Here is a tiny trained network, its code and every weight. The questions are about switching its units off for an input and a class, where a switched-off unit gives its printed mean instead of its output.

import numpy as np


def w(rows, s, z=0):
    codes = np.array(rows[::2]) - 128.0
    scale = np.full(codes.shape[1], s)
    scale[-1] = z or s
    return codes * scale


def norm(h):
    return h / np.sqrt((h * h).mean(-1, keepdims=True) + 1e-5)


def f(y):
    return y / 2 * (1 + np.tanh(0.7978845608 * (y + 0.044715 * y**3)))


def log_softmax(a):
    a = a - a.max(-1, keepdims=True)
    return a - np.log(np.exp(a).sum(-1, keepdims=True))


def net(x, mask):
    res = np.array(x, float).reshape(1, 7) / 4 @ E
    u = 0
    for l in range(2):
        y = f(norm(res) @ A[l][:, :-1].T + A[l][:, -1])
        res = res + np.where(mask[u : u + 6], y, B[l][:, -1]) @ B[l][:, :-1]
        u += 6
    return log_softmax(norm(res)[-1] @ U[:, :-1].T + U[:, -1])


A, B = {}, {}
E = w([
[59,164,76,12,211,84,98,136,180],'x0',
[164,99,116,140,53,98,253,39,73],'x1',
[121,203,87,109,210,238,99,23,78],'x2',
[113,147,182,125,99,36,139,193,68],'x3',
[223,44,143,106,150,110,147,106,147],'x4',
[184,194,163,153,208,92,122,112,49],'x5',
[108,118,64,120,89,81,43,57,74],'x6',
],0.0065)
A[0] = w([
[83,197,205,133,146,131,188,254,144,51],'L0N0',
[61,103,78,99,119,144,121,120,226,179],'L0N1',
[169,53,177,128,159,34,145,186,66,82],'L0N2',
[74,126,73,103,138,132,251,44,78,24],'L0N3',
[117,243,134,103,198,168,125,55,86,252],'L0N4',
[91,186,177,197,34,118,66,180,3,181],'L0N5',
],0.0077,0.0013)
B[0] = w([
[153,127,220,202,128,206,99,184,159,194],'L0N0',
[56,87,95,70,111,90,137,143,174,193],'L0N1',
[205,121,141,102,136,55,146,130,96,200],'L0N2',
[221,104,81,123,58,77,178,116,126,187],'L0N3',
[75,92,99,118,153,105,128,173,30,254],'L0N4',
[155,193,54,1,57,169,125,80,111,229],'L0N5',
],0.0088,0.0068)
A[1] = w([
[113,156,79,214,216,182,159,50,41,3],'L1N0',
[79,112,87,85,211,101,37,131,160,52],'L1N1',
[106,175,89,83,254,141,74,98,67,37],'L1N2',
[113,193,131,129,165,63,179,23,42,28],'L1N3',
[157,56,168,220,135,185,140,44,105,40],'L1N4',
[70,199,104,104,208,64,55,192,153,148],'L1N5',
],0.0081,0.0044)
B[1] = w([
[90,27,105,167,191,92,141,160,168,171],'L1N0',
[140,202,156,114,175,149,92,125,130,222],'L1N1',
[52,111,98,114,80,216,130,135,45,239],'L1N2',
[133,51,76,130,116,95,131,127,248,188],'L1N3',
[163,156,164,201,135,179,93,151,127,146],'L1N4',
[174,187,174,173,141,127,141,69,101,254],'L1N5',
],0.012,0.0056)
U = w([
[166,78,55,64,73,48,159,88,109,228],'0',
[67,186,96,70,151,182,92,120,43,180],'1',
[164,168,149,160,60,211,150,118,168,86],'2',
[47,69,141,102,102,116,146,191,193,14],'3',
[66,159,146,102,198,123,57,119,224,1],'4',
[80,4,70,184,187,149,134,138,101,104],'5',
[202,141,222,177,166,93,138,168,107,163],'6',
],0.017,0.0059)

Each question gives the input, the list of numbers given to net, and the class t.
The units are the neurons (one row each of A and B). Each row of codes is followed by its name. A weight is (code - 128) times the scale printed after its matrix; where a second scale follows, it is the last column's (A, B and U).
mask holds one flag per neuron, layer by layer. A switched-off neuron (its flag False) gives its mean, the last column of its row in B, instead of its output. The means were averaged over made-up inputs and are rounded, as every weight is.
A unit's drop is (log p(t) with every unit on - log p(t) with that unit switched off) / (log p(t) with every unit on - log p(t) with every unit switched off).
The circuit of an input: a set's keep is (log p(t) with only the set's units on - log p(t) with every unit switched off) / (log p(t) with every unit on - log p(t) with every unit switched off). Starting from all 12 units, units are removed one at a time, each time the one whose removal leaves the highest keep (on an exact tie, the one counted first), for as long as the keep stays at least 0.8.
circuit, biggest first: the units of the circuit, biggest drop first
unit that matters most: the unit with the biggest drop
k most important neurons: the k neurons with the biggest drops, biggest first
k most important neurons of layer l: the k neurons of layer l with the biggest drops, biggest first
input [6,6,5,-8,-7,-8,-5], class 0: circuit, biggest first	L0N3
input [4,-1,4,-5,7,8,6], class 5: circuit, biggest first	L1N0; L0N5
input [-2,-8,-3,-3,0,-8,3], class 4: circuit, biggest first	L1N1; L1N2
input [6,3,-4,-8,7,-5,0], class 3: 2 most important neurons of layer 0	L0N1; L0N5
input [2,2,4,-4,6,3,6], class 5: circuit, biggest first	L0N5; L1N0
input [0,-5,-7,4,-3,-3,1], class 2: circuit, biggest first	L0N0; L0N4
input [-3,4,-7,-2,7,1,-5], class 6: 2 most important neurons of layer 0	L0N5; L0N1
input [-7,-3,-3,2,-4,6,-4], class 2: circuit, biggest first	L0N5; L0N0
input [-4,-7,1,2,0,-4,0], class 4: 3 most important neurons of layer 1	L1N2; L1N5; L1N4
input [-4,2,6,2,-6,-5,-3], class 0: 2 most important neurons of layer 1	L1N2; L1N1
input [8,-1,0,4,-6,-5,4], class 4: 2 most important neurons of layer 1	L1N2; L1N1
input [7,0,8,7,3,8,-6], class 5: 4 most important neurons	L1N0; L0N5; L1N3; L0N1
input [4,-3,0,-4,7,-7,-6], class 4: circuit, biggest first	L0N3; L1N2
input [3,3,-4,4,2,4,-1], class 6: unit that matters most	L0N0
input [-6,0,-2,5,-4,0,-8], class 2: 2 most important neurons of layer 0	L0N5; L0N4
input [-7,3,3,8,-5,2,-5], class 2: 4 most important neurons of layer 0	L0N0; L0N5; L0N4; L0N1
input [1,-3,-1,0,-2,-1,1], class 4: 4 most important neurons	L1N2; L0N1; L0N4; L0N2
input [-1,7,3,-6,-6,8,2], class 5: 2 most important neurons of layer 0	L0N4; L0N2
input [5,2,4,7,-3,-5,-8], class 3: 2 most important neurons of layer 1	L1N5; L1N1
input [7,7,6,8,-5,3,8], class 0: circuit, biggest first	L1N3
